Below is a small trained network, with its code and all its weights. Each question gives an input and a class and asks what happens when units are switched off, that is, made to give their printed mean instead of their output.

import numpy as np


def w(rows, s, z=0):
    codes = np.array(rows[::2]) - 128.0
    scale = np.full(codes.shape[1], s)
    scale[-1] = z or s
    return codes * scale


def f(y):
    return y / 2 * (1 + np.tanh(0.7978845608 * (y + 0.044715 * y**3)))


def log_softmax(a):
    a = a - a.max(-1, keepdims=True)
    return a - np.log(np.exp(a).sum(-1, keepdims=True))


def net(x, mask):
    res = np.array(x, float).reshape(1, 8) / 4 @ E
    y = f(res @ A[0][:, :-1].T + A[0][:, -1])
    res = res + np.where(mask, y, B[0][:, -1]) @ B[0][:, :-1]
    return log_softmax(res[-1] @ U[:, :-1].T + U[:, -1])


A, B = {}, {}
E = w([
[131,134,98,152,114,117,147],'x0',
[113,167,163,91,214,156,97],'x1',
[114,159,172,219,154,68,83],'x2',
[128,127,129,128,130,131,128],'x3',
[148,93,63,125,92,111,46],'x4',
[161,213,180,111,39,134,99],'x5',
[11,141,112,127,82,149,131],'x6',
[125,120,118,126,118,116,138],'x7',
],0.011)
A[0] = w([
[30,162,120,127,104,153,124,96],'neuron 1',
[181,182,213,29,156,143,142,237],'neuron 2',
[88,108,174,224,129,25,145,124],'neuron 3',
[159,156,76,142,145,151,143,241],'neuron 4',
[64,122,139,84,254,159,30,202],'neuron 5',
[108,103,190,221,121,77,107,63],'neuron 6',
[187,98,85,60,149,180,90,73],'neuron 7',
[128,66,108,163,195,147,142,107],'neuron 8',
[164,100,100,161,87,181,132,87],'neuron 9',
[27,158,90,96,117,133,118,160],'neuron 10',
[150,244,114,108,154,136,151,170],'neuron 11',
[141,84,116,70,121,194,124,187],'neuron 12',
[94,180,138,105,107,156,102,212],'neuron 13',
[95,37,132,127,169,55,154,193],'neuron 14',
[47,82,104,164,131,169,131,122],'neuron 15',
[116,87,147,147,148,59,19,82],'neuron 16',
[127,140,219,143,128,117,240,135],'neuron 17',
[130,103,87,144,111,84,195,217],'neuron 18',
[139,136,66,64,130,162,150,85],'neuron 19',
[253,155,131,81,170,36,159,96],'neuron 20',
[226,123,158,78,179,92,138,98],'neuron 21',
[178,99,62,181,87,84,188,177],'neuron 22',
[164,136,89,85,87,77,46,105],'neuron 23',
[122,92,74,133,139,92,45,75],'neuron 24',
[97,66,160,88,125,76,217,125],'neuron 25',
[124,127,49,112,121,137,12,45],'neuron 26',
[95,104,230,184,139,131,203,99],'neuron 27',
[123,88,173,191,151,80,90,50],'neuron 28',
[214,97,20,109,87,199,161,78],'neuron 29',
[230,73,121,163,177,149,144,120],'neuron 30',
[159,158,160,78,82,158,96,194],'neuron 31',
[135,86,101,120,128,208,166,122],'neuron 32',
[86,36,189,108,156,142,84,149],'neuron 33',
[105,66,76,159,203,152,158,136],'neuron 34',
[134,123,148,185,133,113,56,104],'neuron 35',
[160,107,100,198,74,119,226,255],'neuron 36',
[93,63,158,101,190,97,110,191],'neuron 37',
[109,123,193,176,157,92,82,122],'neuron 38',
[158,175,181,76,231,230,103,204],'neuron 39',
],0.0088,0.003)
B[0] = w([
[105,33,144,137,159,152,124,198],'neuron 1',
[151,134,123,144,136,119,101,234],'neuron 2',
[110,160,125,96,150,114,138,227],'neuron 3',
[95,142,157,144,96,98,80,155],'neuron 4',
[124,136,81,108,92,85,114,254],'neuron 5',
[115,163,132,79,128,110,191,198],'neuron 6',
[106,169,182,123,149,152,125,177],'neuron 7',
[190,127,156,167,86,104,153,189],'neuron 8',
[116,140,107,91,144,133,145,143],'neuron 9',
[125,33,157,128,123,80,158,207],'neuron 10',
[130,126,132,145,103,160,86,182],'neuron 11',
[103,184,149,97,98,95,164,182],'neuron 12',
[126,100,146,155,89,96,74,187],'neuron 13',
[176,179,120,146,71,147,87,206],'neuron 14',
[112,79,193,148,121,78,122,192],'neuron 15',
[95,163,126,91,202,135,164,193],'neuron 16',
[162,81,50,171,175,222,115,208],'neuron 17',
[119,158,114,133,149,104,96,179],'neuron 18',
[94,197,157,92,155,121,166,167],'neuron 19',
[81,35,165,102,160,126,94,202],'neuron 20',
[113,61,132,109,156,84,142,192],'neuron 21',
[106,130,79,108,143,127,87,192],'neuron 22',
[171,100,116,172,164,184,99,178],'neuron 23',
[201,141,133,134,161,183,182,178],'neuron 24',
[131,163,114,117,134,161,120,171],'neuron 25',
[163,101,85,137,176,255,184,186],'neuron 26',
[133,134,84,95,148,205,138,200],'neuron 27',
[136,168,181,92,138,115,182,178],'neuron 28',
[106,135,155,107,119,144,136,198],'neuron 29',
[76,81,188,101,108,116,115,190],'neuron 30',
[157,173,156,149,88,106,106,190],'neuron 31',
[159,180,148,124,102,120,168,169],'neuron 32',
[144,125,118,169,94,139,87,168],'neuron 33',
[213,153,153,172,61,115,107,214],'neuron 34',
[103,146,111,144,152,109,160,177],'neuron 35',
[119,133,103,133,142,103,60,207],'neuron 36',
[187,140,99,121,111,119,98,190],'neuron 37',
[122,168,147,133,129,118,139,196],'neuron 38',
[139,132,79,97,132,122,81,243],'neuron 39',
],0.0071,0.0097)
U = w([
[186,100,96,123,179,255,168,85],'0',
[207,134,195,169,59,98,107,131],'1',
[109,19,196,94,137,78,126,82],'2',
[134,133,83,71,120,89,101,190],'3',
[145,133,134,93,115,102,113,208],'4',
[120,188,155,25,143,107,204,2],'5',
],0.01,0.0033)

Each question gives the input, the list of numbers given to net, and the class t.
The units are the neurons (one row each of A and B). Each row of codes is followed by its name. A weight is (code - 128) times the scale printed after its matrix; where a second scale follows, it is the last column's (A, B and U).
mask holds one flag per neuron, in row order. A switched-off neuron (its flag False) gives its mean, the last column of its row in B, instead of its output. The means were averaged over made-up inputs and are rounded, as every weight is.
A unit's drop is (log p(t) with every unit on - log p(t) with that unit switched off) / (log p(t) with every unit on - log p(t) with every unit switched off).
The circuit of an input: a set's keep is (log p(t) with only the set's units on - log p(t) with every unit switched off) / (log p(t) with every unit on - log p(t) with every unit switched off). Starting from the 12 units with the biggest drops (on a tie, the unit counted first), units are removed one at a time, each time the one whose removal leaves the highest keep (on an exact tie, the one counted first), for as long as the keep stays at least 0.8.
circuit, biggest first: the units of the circuit, biggest drop first
most important unit: the unit with the biggest drop
k most important neurons: the k neurons with the biggest drops, biggest first
input [4,-3,0,0,6,-1,2,7], class 0: circuit, biggest first -> neuron 26; neuron 24
input [0,-4,-2,8,6,1,8,-7], class 2: circuit, biggest first -> neuron 10; neuron 1
input [-1,4,4,4,-6,-2,-1,5], class 0: circuit, biggest first -> neuron 17
input [0,-5,2,2,1,-5,0,7], class 1: circuit, biggest first -> neuron 34; neuron 14
input [-4,3,4,2,-1,-6,5,8], class 1: circuit, biggest first -> neuron 34; neuron 14; neuron 8
input [0,2,-7,5,2,3,7,0], class 2: circuit, biggest first -> neuron 10; neuron 1
input [6,-7,8,6,-7,-6,-2,5], class 5: 2 most important neurons -> neuron 6; neuron 3
input [6,-3,-6,-8,4,-2,-8,0], class 2: circuit, biggest first -> neuron 20; neuron 30
input [-2,6,3,2,-4,-3,8,-7], class 2: 2 most important neurons -> neuron 10; neuron 1
input [3,-7,-6,-1,-3,-2,8,0], class 2: 2 most important neurons -> neuron 10; neuron 15
input [6,-6,3,7,7,-8,7,4], class 1: 4 most important neurons -> neuron 34; neuron 15; neuron 14; neuron 8
input [-7,6,-5,0,-8,0,3,-5], class 0: 2 most important neurons -> neuron 17; neuron 27
input [-4,-2,-6,2,5,-1,-5,2], class 5: circuit, biggest first -> neuron 12; neuron 19; neuron 7
input [-6,-1,5,2,-7,0,-5,-4], class 0: most important unit -> neuron 17
input [5,4,4,-4,0,-7,-3,2], class 1: circuit, biggest first -> neuron 34; neuron 8
input [6,-2,8,7,-6,-8,7,-1], class 1: 3 most important neurons -> neuron 34; neuron 14; neuron 15
input [-7,4,-1,-3,-6,-7,4,7], class 1: circuit, biggest first -> neuron 34; neuron 8; neuron 14
input [4,-6,-4,2,-4,-5,-1,4], class 3: 3 most important neurons -> neuron 22; neuron 36; neuron 18
input [8,-6,-1,6,-1,-4,8,-2], class 2: 2 most important neurons -> neuron 15; neuron 10
input [3,3,-6,1,4,-4,6,5], class 2: circuit, biggest first -> neuron 10
input [0,5,-5,-7,-2,-4,-2,-6], class 3: circuit, biggest first -> neuron 39; neuron 5
input [0,-1,2,0,-7,-3,-3,-4], class 0: 2 most important neurons -> neuron 17; neuron 27
input [-5,-2,-5,-1,-5,-8,-8,-6], class 1: circuit, biggest first -> neuron 34; neuron 8
input [6,-2,5,7,-8,-7,7,-6], class 0: 2 most important neurons -> neuron 27; neuron 17
input [-6,4,-2,8,1,2,-7,7], class 2: 2 most important neurons -> neuron 20; neuron 21
input [-3,7,0,2,-2,1,3,4], class 3: 2 most important neurons -> neuron 39; neuron 5
